Facts:
suno dudir:stoklugu totilen:a pogi:h klaskis:l
vuka dudir:vistur totilen:c pogi:f klaskis:m
keflus dudir:trabim totilen:d pogi:j klaskis:o
fosel dudir:stoklugu pogi:f
muma dudir:klugor totilen:d pogi:f klaskis:o
grital dudir:zonur totilen:e pogi:f klaskis:m
dedro dudir:trabim totilen:b pogi:j klaskis:m
figar dudir:zonur totilen:a pogi:h klaskis:l
nimum dudir:klugor totilen:a pogi:j klaskis:l
roflum dudir:tolukle totilen:d pogi:g klaskis:l
zomo dudir:fazokom totilen:c pogi:h klaskis:o
pleflon dudir:stiluge totilen:a pogi:f klaskis:m
klebis dudir:misetram pogi:g
brugren dudir:stiluge totilen:e pogi:g klaskis:n
stipi dudir:fogas totilen:d pogi:f klaskis:l
lafum dudir:fosel totilen:a pogi:f klaskis:l
lovol dudir:zonur totilen:a pogi:f klaskis:n
stoklugu pogi:k
pluka dudir:misetram totilen:a pogi:k klaskis:l
besko dudir:vistor totilen:a pogi:k klaskis:m
nutan dudir:misetram totilen:c pogi:f klaskis:m
kliske dudir:kletarok totilen:e pogi:h klaskis:m
zetruk dudir:vistur totilen:d pogi:g klaskis:m
flesom dudir:stiluge pogi:g
kudron dudir:trabim totilen:a pogi:j klaskis:l
bemil dudir:plidunuk totilen:e pogi:h klaskis:l
dradru dudir:plidunuk totilen:c pogi:g klaskis:m
brudrufi dudir:vistur totilen:a pogi:g klaskis:o
plusti dudir:zonur totilen:a pogi:f klaskis:m
kletarok dudir:trabim pogi:k
brugel dudir:trabim totilen:c pogi:j klaskis:l
plenek dudir:plidunuk totilen:a pogi:i klaskis:l
ruklal dudir:klugor totilen:a pogi:f klaskis:o
brarir dudir:misetram totilen:b pogi:g klaskis:l
dutir dudir:klunon totilen:d pogi:j klaskis:l
kirosu dudir:fazokom totilen:d pogi:h klaskis:o
flugre dudir:fosel totilen:e pogi:f klaskis:l
medas dudir:fosel totilen:a pogi:i klaskis:m
fazokom pogi:j
plurikik dudir:stiluge totilen:d pogi:g klaskis:m
vatrogak dudir:klunon totilen:c pogi:g klaskis:o
laso dudir:klebis totilen:b pogi:i klaskis:l
plizo dudir:trabim totilen:b pogi:i klaskis:n
vistur pogi:f
klerazik dudir:zonur totilen:e pogi:f klaskis:n
stiluge pogi:g
geses dudir:misetram totilen:b pogi:h klaskis:o
lebi dudir:stoklugu totilen:c pogi:j klaskis:o
drastin dudir:kletarok totilen:a pogi:j klaskis:n
grugro dudir:stiluge totilen:b pogi:g klaskis:o
brani dudir:peplen totilen:a pogi:g klaskis:n
drogras dudir:zonur totilen:d pogi:h klaskis:o
klugor pogi:f
misetram pogi:f
plimegin dudir:luvivok totilen:e pogi:f klaskis:m
dokivis dudir:tolukle totilen:a pogi:f klaskis:m
skesebon dudir:fazokom totilen:e pogi:f klaskis:m
nogrutrom dudir:stiluge totilen:b pogi:g klaskis:n
temik dudir:trabim pogi:f
fazam dudir:fogas totilen:c pogi:i klaskis:l
gastol dudir:stoklugu totilen:b pogi:g klaskis:l
skotre dudir:vistor totilen:d pogi:g klaskis:l
peplen dudir:misetram pogi:g
pefak dudir:peplen totilen:a pogi:g klaskis:l
luvivok dudir:fazokom pogi:k
zeni dudir:flesom totilen:d pogi:i klaskis:l
stokas dudir:fosel totilen:b pogi:f klaskis:l
nurek dudir:trabim totilen:d pogi:j klaskis:m
lisam dudir:luvivok totilen:b pogi:f klaskis:m
grolo dudir:stoklugu totilen:e pogi:f klaskis:l
nivu dudir:flesom totilen:a pogi:f klaskis:n
nedu dudir:klebis totilen:a pogi:j klaskis:o
nidrus dudir:luvivok totilen:c pogi:i klaskis:l
pludor dudir:fogas totilen:a pogi:k klaskis:l
klavun dudir:klugor totilen:e pogi:g klaskis:l
vistor pogi:f
sastol dudir:vistur totilen:a pogi:g klaskis:n
petol dudir:plidunuk totilen:b pogi:h klaskis:n
zonur pogi:f
zuple dudir:stiluge totilen:b pogi:g klaskis:m
mibra dudir:trabim totilen:c pogi:i klaskis:o
trabim pogi:j
sulenak dudir:tolukle totilen:a pogi:j klaskis:l
foskem dudir:zonur totilen:d pogi:f klaskis:n
fogeplum dudir:klugor totilen:b pogi:i klaskis:l
plakupim dudir:kletarok totilen:c pogi:i klaskis:o
plidunuk dudir:misetram pogi:h
pludril dudir:stiluge totilen:a pogi:g klaskis:l
dribru dudir:temik totilen:e pogi:h klaskis:m
bomel dudir:vistur totilen:a pogi:f klaskis:l
fogas dudir:misetram pogi:j
trubri dudir:peplen totilen:d pogi:f klaskis:o
flukam dudir:kletarok totilen:b pogi:i klaskis:o
pamam dudir:fosel totilen:b pogi:k klaskis:n
zoplol dudir:klebis totilen:d pogi:f klaskis:l
bori dudir:stiluge totilen:c pogi:g klaskis:m
plobesor dudir:stiluge totilen:e pogi:i klaskis:m
groke dudir:stoklugu totilen:c pogi:j klaskis:m
brevu dudir:peplen totilen:e pogi:g klaskis:l
lazurim dudir:vistor totilen:c pogi:i klaskis:l
klunon dudir:fazokom pogi:h
grakir dudir:zonur totilen:b pogi:f klaskis:m
trutar dudir:klebis totilen:c pogi:h klaskis:l
tolukle dudir:klugor pogi:h
kedru dudir:vistur totilen:b pogi:f klaskis:o
drisus dudir:kletarok totilen:b pogi:i klaskis:l
vaka dudir:peplen totilen:b pogi:g klaskis:l
kligrefo dudir:vistor totilen:c pogi:k klaskis:m
tobras dudir:flesom totilen:c pogi:f klaskis:l
grizu dudir:vistor totilen:a pogi:h klaskis:l
tetek dudir:klebis totilen:e pogi:i klaskis:l
nopim dudir:fazokom totilen:b pogi:h klaskis:l
bobrabra dudir:stoklugu totilen:d pogi:j klaskis:l
dedan dudir:plidunuk totilen:a pogi:f klaskis:n
gofler dudir:trabim totilen:b pogi:g klaskis:o
brumil dudir:peplen totilen:a pogi:k klaskis:m
plabus dudir:klunon totilen:d pogi:k klaskis:o
lote dudir:vistor totilen:e pogi:i klaskis:m
gratrisal dudir:stoklugu totilen:a pogi:h klaskis:m
sobil dudir:fogas totilen:b pogi:f klaskis:l
sudrim dudir:klunon totilen:a pogi:i klaskis:l
nolo dudir:plidunuk totilen:a pogi:h klaskis:o

Known rows:
nedu: [  1 -20   0  -5   4   8  -2   7  -1   6   5   0   0   6   2  -4   3  -1
  -9  -7  -2   4  -6  -6   9   3  -3  -2   7   2  41   4  -7  13 -10]
lafum: [-10  34  -4  15   0  18   0   4  -3 -17   2 -14   0   1  -2  -9 -30  -7
  11  10  -2 -19   0   0 -24 -10   2   7   8  -1  -6  -4  24 -37   5]
brudrufi: [-3 -9 -2 -5  2 -1 -1  2 -8 -4  6  1 -6  2  3 -2  8 -1 -6 -4 -3  5 -6  0
  4 -1  0  1  2  3 29  7 -7 10 -1]
bomel: [ -9  24  -2  18   3  13   4   3   0  -9  -7  -4   1   0  -4 -10 -15  -1
  18   1  -2 -13   0   2 -23  -2   2  11   7  -4  13  -5  36 -29   2]
lovol: [ -9  -7  -2  -4  -1  -2  -7 -16  -9 -17   3 -14 -11   9  -1 -15   6   2
   4 -21   1  15  -6   4  10   5  -6   3  21  23  44  14 -37  12 -10]
vaka: [  4  20   2  19   2  16   1   7  18   0 -21  -9   5   4  -4  -9 -17  -2
  10  -3  10  -8   5  -4   2   2  -1   9   2  -7  -6  -4  22 -23 -10]
fogeplum: [  1  31   0  18   1   5   1   1  11 -10 -21  -4  -1   2  -3  -5 -11  -1
  15   1   8  -8   7   3  -5  -3   1  12  -4  -4 -16  -2  19 -26   1]
gastol: [  0  36  -2  17  -1  11  -1   3  10 -15 -14 -11  -1   2  -1  -5 -21  -6
  10   7   8  -9   6   2  -3  -7   1   9  -3  -2 -29  -2  15 -30   1]
nopim: [ -4  33  -1  27   0   3   3  -2  11  -9 -18  -9  -5  -5   0  -1  -3  -2
  13   1   5  -7   6   2   4   3  -2  14  -3  -5 -17  -3  29 -28  -2]
trutar: [-22   7  -5  15   9  28  -1  -5   8  16 -16 -21  10 -10  -8 -14 -23  -5
   2   0   0 -23  -2  -7 -25  -1  -3  15  22 -16  10 -14  18 -16   1]
nutan: [ -5 -39   0  -9   0  20  -5  -2   2  48  24  -1  16 -15  -3  18  13   4
 -32  15 -16  -2  -4  -5  -5   1   3 -13 -10 -26 -25 -15 -25  17  23]
lebi: [-19 -10  -9  -9   4  11  -9 -11  -9   7   4 -18  -4 -11   2  -4  -5 -10
 -22   3  -3  -6  -6  -3  -2 -10  -3   5  11  -5   4  -1 -32  16   8]
bori: [ -4 -32  -2 -10  -1  12  -4  -4  -4  46  21   5  15 -14  -3  18  19   8
 -25  15 -16   2  -1   2  -9  -4   6  -2 -19 -24 -24 -11 -28  14  35]
dradru: [ -4 -42   0  -8   1  23  -6   0   4  50  24  -2  18 -13  -3  17  12   5
 -34  15 -16  -3  -4  -7  -4   2   2 -13  -8 -26 -23 -15 -25  19  21]
keflus: [ -3  -9  -4 -12   2  -8   4   0  -3 -18  -5  -4  -6   3   4  -1   9  -3
 -10  -7  -2   8  -6   2  17  -2   3 -13   2   1  11   6  -3  14  -9]
plimegin: [ 10 -24   9   7  -9 -26  -4   9  -7  54  33  17  -1 -22   6  24  32  19
 -16  12 -18  31  -2  -2   4   7   7 -14  -9 -16 -63 -13   7 -26   4]
grolo: [ -3  27   3  17  -2 -10  -4   9  -3  14  -4  -3  -4  -9  -1 -13 -25   5
  16   4   3   9  -1  -2 -26  -8   6   8  22  -3 -41  -9  32 -60 -13]
trabim: [  9   5   2 -20   0 -18   7  -4  -2 -40  -9  17  -7  12   3   1  -1 -13
   7  -1  15 -13   4   2   4   0  -6  -5  -6  22  16  12  -4  48 -10]
vistor: [ 11   5   1 -17  -1 -17   5  -3  -4 -34  -7  16  -5  11   4   2  -3 -11
  12  -1  13 -15   8   1   7   0  -7   3 -11  23  23  12  -7  42  -3]
fogas: [ 14  -5   3 -18   1  -8   4   0   1 -26  -9  14   0  13   3   0  -8 -10
   8  -3  14 -15   8  -4  11   4  -9   1  -7  21  32   9  -7  44 -11]
flesom: [ 16   1   1 -21  -1 -18   6  -2  -7 -29 -11  23  -1  13   2   0  -1  -6
  18  -5  15 -11  11   4   2  -1  -5  13 -19  24  33  13 -11  42   5]

Rows:
No name comes twice in this set of rows, the named rows included.
[-15  29  -3  31   2   6   7  -3   0  -7  -4  -8  -5  -9  -1  -3  -2  -1
  17   0  -7 -16   1   1 -12   6  -1  15   8  -5  10  -7  49 -31   1]	sudrim
[ -5  -6  -5  -3   1 -10   2  -2  -6 -10   0  -7  -8  -4   6   4  15   0
  -5  -7  -8   7  -1   0  25   2  -2  -1  -4   0  19   4   1   4  -3]	kirosu
[ 21 -20   5  -6  -8  -3  -2   9   6  29  17  19  11   0   1  24  26  11
 -17  13  -6  17   5   5  15   1   7 -10 -38 -14 -42   0 -25   7  25]	zuple
[ -2   0   1  -6  -2 -10  -9 -17   5 -25 -13 -14 -15  10   0 -11  11  -2
  -5 -20  14  21  -5   6  29   4  -6  -9  17  22   5  18 -49  22 -20]	plizo
[ -1  40  -2  16  -3  13  -4   3   8 -17 -10 -15  -1   2  -1  -5 -27  -9
   6  10   8 -11   6   1  -6 -11   0   8  -3  -2 -36   0   8 -35   1]	stokas
[ -3  31   1  16   3   2   5   2  16 -20 -23  -4  -4   3  -3  -7  -8  -7
   8   1  13  -5  -1   5  -4  -2   4  -5   6  -6 -29   2  28 -15 -12]	drisus
[  1  10  -2  -8  -7  -1 -15 -16  -1 -26  -1 -24 -14  11   2  -9  -7  -6
  -9 -12  11  16   0   3  25  -3  -8  -2  11  26  -4  17 -64   8 -10]	pamam
[ -6  25  -5  11   3   7   6  -1   0 -17 -17  -8   2   1  -4  -8 -18   2
  20  -2  -3 -14   5   2 -11  -4   4  10   1  -5   3  -7  32 -32   4]	roflum
[ -3  31   2  15  -3  -7  -5   9  -5  10   0  -6  -4  -8   0 -12 -31   2
  14   8   3   6   0  -3 -27 -12   6   6  21  -2 -47  -8  26 -62 -12]	flugre
[-22 -15  -6 -11   9   3  -3 -10  -3   1  -5 -10  -6 -11   0  -5   8 -10
 -24  -2   0  -1 -14   0  -3  -5   0  -8  21  -8   4   2 -18  32  -5]	plakupim
[ 10 -23   0 -11  -6   0   2   6  -1  19  24   8  11  -3   2  24  20  10
 -18  13 -18   9   1   2  12   0   8 -21 -28 -17 -32  -7  -8   1  21]	zetruk
[-20 -15  -7  -9   8   3  -5 -10  -4   6  -3 -11  -5 -11   0  -5   6  -9
 -22  -2  -1  -2 -11   0  -3  -5  -1  -3  16  -8   7   0 -21  27  -1]	mibra

The same objects again, as new rows of numbers:
Known rows:
klavun: [-41  30  -3  -7  -2  -9 -28 -32  12   5   3 -24   2  32]
zeni: [ -5  27   0  -7 -14 -34 -14   2 -13   9  -4  23  -5 -10]
fogeplum: [-23  25   1  -9 -10 -23 -19 -13  -2   6  -3   1  -2   7]
dedro: [ 12 -33  16  24  -5  31 -14 -34  30   6  17  34  -3  17]
plurikik: [ 31 -22  -6  33 -12  24  -6 -17   9  28   6  42  -7  -7]
bori: [ 27 -32   9  31  -7  30   9   5 -15  25  16  26  -6  16]
lote: [ -5 -20  -7  35   0  48 -20 -51  35  23  16  -6   1  36]
nurek: [ 28 -36  16  23 -10  18  -8 -19  21   6  10  56  -6  -5]
medas: [ 12 -55 -14  20  -4  17  24   7 -24  38   8  18  -2  22]
lisam: [ 23  -9  -3  43  -6  42 -11 -30  12  24  20  18  -3  17]
klerazik: [-22  23 -38 -23  25  30  -9 -18  58  -5  15 -24  11  -4]
brani: [  6  -4  -8 -20  21  10  23  49   8 -21 -15 -36   3 -32]
lebi: [ -7  -1 -39 -32  14   0  23  35  -1  -2   5  12   6 -32]
geses: [-12  16 -28 -15  12  14  -5   6  38 -22 -14 -23   5 -48]
flukam: [-13  10 -11 -34  17   7  -8   0  50 -37  20  25   7 -20]
mibra: [  1  -1  -3 -36  17   1  15  37  15 -33  19  26   4 -21]
gofler: [-11  12 -17 -31  17   8  -6   2  47 -31  16  20   7 -22]
keflus: [  4   9 -18 -31  13  -5   0  15  39 -30  11  41   4 -44]
misetram: [ 17 -12  16  22  -6   0   1 -31  -8 -10 -30 -31   1 -11]
peplen: [ 17 -13  17  24  -7   1   1 -31  -7 -11 -35 -35   1 -14]
flesom: [ 23   0   1  18  -3   0   5 -33 -15   6   1   4   3  12]

Rows:
No name comes twice in this set of rows, the named rows included.
[ 26 -37  10  32  -2  28  15  14 -18  23  19  16  -5  32]	pleflon
[ -7 -31  17  22   3  42 -24 -54  49   0  26  14   1  44]	kliske
[-19  28 -41 -21  25  31  -9 -18  56  -3  19 -23  11  -2]	brugren
[ -9  25 -40 -20  14  14  -3   6  35  -9  13   5   6 -26]	grugro
[ -3 -16 -10  37   0  51 -20 -50  35  27  19  -5   1  36]	plobesor
[-14   0  39 -22  -1 -37   4  30 -29 -16   9  10  -4  32]	kudron
[ 12  16 -32 -27  13   4   5  16  33  -4   1  22   3 -51]	foskem
[  4  38   4   0 -14 -28 -13   3 -17   4   0  20  -5  -7]	dutir
[-12  13  18 -14 -10 -30   1  25 -32   3   0   6  -5   8]	lazurim
[ 12  24 -23 -14  15  11  19  42  -2 -15  22   8   3 -18]	vatrogak

